Below are the code and all the weights of a small trained network. Each question names an input and a target symbol and asks about switching units off, where a switched-off unit gives its printed mean instead of its output.

import numpy as np


def w(rows, s, z=0):
    codes = np.array(rows[::2]) - 128.0
    scale = np.full(codes.shape[1], s)
    scale[-1] = z or s
    return codes * scale


def f(y):
    return np.maximum(y, 0)


def softmax(a):
    e = np.exp(a - a.max(-1, keepdims=True))
    return e / e.sum(-1, keepdims=True)


def log_softmax(a):
    a = a - a.max(-1, keepdims=True)
    return a - np.log(np.exp(a).sum(-1, keepdims=True))


def net(x, mask):
    ids = ['γεζηλμξπστψ'.index(c) for c in x.split()]
    T = len(ids)
    res = E[ids] + P[:T]
    u = 0
    for l in range(2):
        q, k, v = (res @ M[l].T for M in (Q, K, V))
        z = softmax(np.where(np.tri(T) > 0, q @ k.T / 3**0.5, -1e9)) @ v
        res = res + np.where(mask[u], z, O[l][:, -1]) @ O[l][:, :-1]
        u += 1
        y = f(res @ A[l][:, :-1].T + A[l][:, -1])
        res = res + np.where(mask[u : u + 8], y, B[l][:, -1]) @ B[l][:, :-1]
        u += 8
    return log_softmax(res[-1] @ U[:, :-1].T + U[:, -1])


Q, K, V, O, A, B = {}, {}, {}, {}, {}, {}
E = w([
[184,134,196,162,208,100,113,223],'γ',
[163,130,180,142,103,74,173,154],'ε',
[74,96,171,171,98,77,134,51],'ζ',
[66,134,235,159,107,92,93,165],'η',
[198,135,81,128,170,28,167,161],'λ',
[183,67,102,138,110,132,206,87],'μ',
[127,58,171,105,97,203,177,193],'ξ',
[119,132,180,200,255,56,101,122],'π',
[143,116,52,188,121,40,147,57],'σ',
[57,91,47,121,47,125,116,150],'τ',
[182,252,142,108,30,242,96,92],'ψ',
],0.0098)
P = w([
[151,122,111,185,94,97,169,173],'0',
[100,166,82,158,134,102,137,144],'1',
[43,148,94,148,192,176,216,191],'2',
[169,72,198,181,76,102,120,113],'3',
[154,112,151,85,129,128,2,32],'4',
[89,197,84,158,177,201,180,158],'5',
[121,120,227,127,107,121,161,137],'6',
[180,98,191,122,95,106,60,109],'7',
],0.0078)
Q[0] = w([
[30,179,150,7,44,31,43,16],'0.h1',
[9,113,32,91,127,90,124,123],'0.h1',
[193,50,136,2,109,66,64,69],'0.h1',
],0.005)
K[0] = w([
[95,33,134,34,186,96,88,139],'0.h1',
[129,2,118,189,147,63,169,181],'0.h1',
[69,158,76,72,191,112,120,146],'0.h1',
],0.0068)
V[0] = w([
[115,48,92,106,178,121,145,183],'0.h1',
[94,90,119,148,98,73,232,214],'0.h1',
[101,88,159,163,139,2,105,69],'0.h1',
],0.0086)
O[0] = w([
[120,145,74,138,124,23,126,166,121],'0.h1',
[128,146,147,144,82,97,180,157,255],'0.h1',
[153,112,113,254,111,168,95,161,184],'0.h1',
],0.0099,0.0041)
A[0] = w([
[38,50,149,136,158,123,118,164,254],'0.n1',
[87,94,24,131,63,114,116,133,147],'0.n2',
[151,163,91,185,168,74,123,170,186],'0.n3',
[84,115,155,200,98,151,211,153,181],'0.n4',
[172,24,103,163,76,88,173,82,229],'0.n5',
[133,176,125,78,26,184,136,125,174],'0.n6',
[88,108,109,81,2,190,115,157,178],'0.n7',
[202,33,182,149,89,66,104,193,180],'0.n8',
],0.007,0.0032)
B[0] = w([
[23,100,207,224,175,121,163,104,203],'0.n1',
[89,136,82,231,148,96,187,43,173],'0.n2',
[153,185,88,185,170,47,126,175,217],'0.n3',
[114,155,164,157,99,208,211,168,255],'0.n4',
[184,81,97,152,49,132,177,57,235],'0.n5',
[145,197,172,137,123,54,95,67,181],'0.n6',
[126,157,165,218,179,53,98,2,192],'0.n7',
[206,64,251,139,124,67,106,88,250],'0.n8',
],0.0064,0.007)
Q[1] = w([
[180,28,179,132,121,72,11,2],'1.h1',
[165,88,147,77,150,114,20,71],'1.h1',
[150,111,231,184,123,87,225,104],'1.h1',
],0.0071)
K[1] = w([
[74,241,42,61,130,255,132,196],'1.h1',
[42,143,35,94,168,219,155,190],'1.h1',
[182,227,127,97,105,168,3,45],'1.h1',
],0.006)
V[1] = w([
[2,137,91,194,190,110,122,16],'1.h1',
[11,42,217,78,42,234,142,136],'1.h1',
[192,69,16,125,7,152,208,48],'1.h1',
],0.0058)
O[1] = w([
[36,173,80,82,56,185,160,235,212],'1.h1',
[91,26,189,173,94,66,208,141,1],'1.h1',
[55,86,205,94,58,106,2,111,175],'1.h1',
],0.0094,0.0071)
A[1] = w([
[154,102,164,119,171,50,126,57,253],'1.n1',
[134,204,117,175,81,122,177,179,178],'1.n2',
[236,106,117,137,217,157,214,58,217],'1.n3',
[156,91,173,180,196,74,216,64,82],'1.n4',
[38,47,119,151,81,23,107,167,196],'1.n5',
[149,208,68,93,171,254,186,183,188],'1.n6',
[102,102,106,233,111,113,178,195,196],'1.n7',
[222,88,98,174,131,51,127,97,28],'1.n8',
],0.0059,0.003)
B[1] = w([
[79,149,168,34,204,41,148,51,200],'1.n1',
[185,180,64,99,98,102,122,195,254],'1.n2',
[30,173,101,72,185,223,103,147,229],'1.n3',
[57,168,145,188,163,110,209,150,212],'1.n4',
[161,1,115,24,127,121,143,184,232],'1.n5',
[192,29,140,79,172,104,37,33,229],'1.n6',
[246,62,88,136,79,160,187,163,246],'1.n7',
[22,123,144,173,185,159,116,128,194],'1.n8',
],0.0058,0.0089)
U = w([
[27,173,103,135,202,164,135,161,209],'γ',
[74,117,192,167,168,120,138,62,46],'ε',
[193,17,137,163,99,172,114,154,114],'ζ',
[117,144,98,179,125,120,205,161,32],'η',
[158,234,147,142,104,107,84,68,187],'λ',
[124,31,161,59,157,104,61,104,126],'μ',
[150,103,109,40,159,3,199,141,114],'ξ',
[221,137,57,159,138,164,122,144,131],'π',
[104,143,169,206,79,182,36,156,72],'σ',
[109,176,111,43,66,122,140,210,252],'τ',
[108,94,109,71,119,197,153,71,105],'ψ',
],0.006,0.0014)

Each question gives the input, a string of symbols that net reads in full, and the target symbol t.
The units are the heads (3 rows each of Q, K, V and O) and the neurons (one row each of A and B). Each row of codes is followed by its name. A weight is (code - 128) times the scale printed after its matrix; where a second scale follows, it is the last column's (O, A, B and U).
mask holds one flag per unit, layer by layer, with each layer's heads first. A switched-off unit (its flag False) gives its mean, the last column of its rows in O or B, instead of its output. The means were averaged over made-up inputs and are rounded, as every weight is.
A unit's drop is (log p(t) with every unit on - log p(t) with that unit switched off) / (log p(t) with every unit on - log p(t) with every unit switched off).
The circuit of an input: a set's keep is (log p(t) with only the set's units on - log p(t) with every unit switched off) / (log p(t) with every unit on - log p(t) with every unit switched off). Starting from the 12 units with the biggest drops (on a tie, the unit counted first), units are removed one at a time, each time the one whose removal leaves the highest keep (on an exact tie, the one counted first), for as long as the keep stays at least 0.8.
units of the circuit, in order: the units of the circuit, biggest drop first
most important unit: the unit with the biggest drop
k most important neurons: the k neurons with the biggest drops, biggest first
k most important neurons of layer l: the k neurons of layer l with the biggest drops, biggest first
input π λ η, target π: 2 most important neurons of layer 0 : 0.n3, 0.n8
input γ ε ζ μ τ ε, target μ: 3 most important neurons : 0.n8, 0.n5, 1.n5
input σ τ η τ π, target η: 2 most important neurons of layer 1 : 1.n7, 1.n4
input σ ε σ τ η, target σ: 2 most important neurons of layer 0 : 0.n8, 0.n4
input ψ π τ, target η: most important unit : 0.n2
input π π π τ γ τ μ σ, target τ: 4 most important neurons : 0.n8, 0.n4, 0.n2, 0.n7
input τ π σ η τ γ, target η: units of the circuit, in order : 0.n8, 1.h1, 1.n4
input ψ λ ε τ, target η: 2 most important neurons of layer 1 : 1.n6, 1.n4
input μ ε σ ξ τ, target σ: 3 most important neurons of layer 0 : 0.n8, 0.n3, 0.n7
input η μ η ξ λ τ ε, target λ: units of the circuit, in order : 1.h1, 1.n5, 0.n1
input ξ ψ π ε λ γ γ, target μ: units of the circuit, in order : 0.h1, 0.n4
input π γ γ λ γ ξ ε ξ, target ξ: units of the circuit, in order : 0.n8, 1.h1, 1.n1, 0.h1
input γ η τ ζ τ ψ, target λ: units of the circuit, in order : 0.n6, 1.n5
input μ γ ξ σ, target γ: 3 most important neurons of layer 1 : 1.n3, 1.n8, 1.n4
input μ σ τ γ η, target τ: 2 most important neurons : 0.n8, 0.n4
input ε π μ ε ψ π σ, target π: 3 most important neurons of layer 0 : 0.n7, 0.n6, 0.n5
input π μ ζ ψ ψ ξ, target ψ: units of the circuit, in order : 0.h1
input π τ ε, target π: 3 most important neurons : 0.n8, 0.n3, 1.n6
input ε π μ σ σ π τ, target σ: units of the circuit, in order : 1.h1, 0.h1, 0.n1, 0.n5
input ζ τ ζ ε λ, target ζ: 4 most important neurons of layer 0 : 0.n4, 0.n8, 0.n7, 0.n6
input ε ε λ η ζ μ, target η: 2 most important neurons : 0.n8, 1.n4
input ε μ λ γ π, target λ: 3 most important neurons : 0.n3, 1.n5, 0.n4
input γ ξ μ ε η τ, target ε: 2 most important neurons : 0.n8, 0.n5
input η γ λ, target η: 3 most important neurons : 1.n4, 1.n7, 0.n4
input τ λ σ, target τ: most important unit : 0.n7
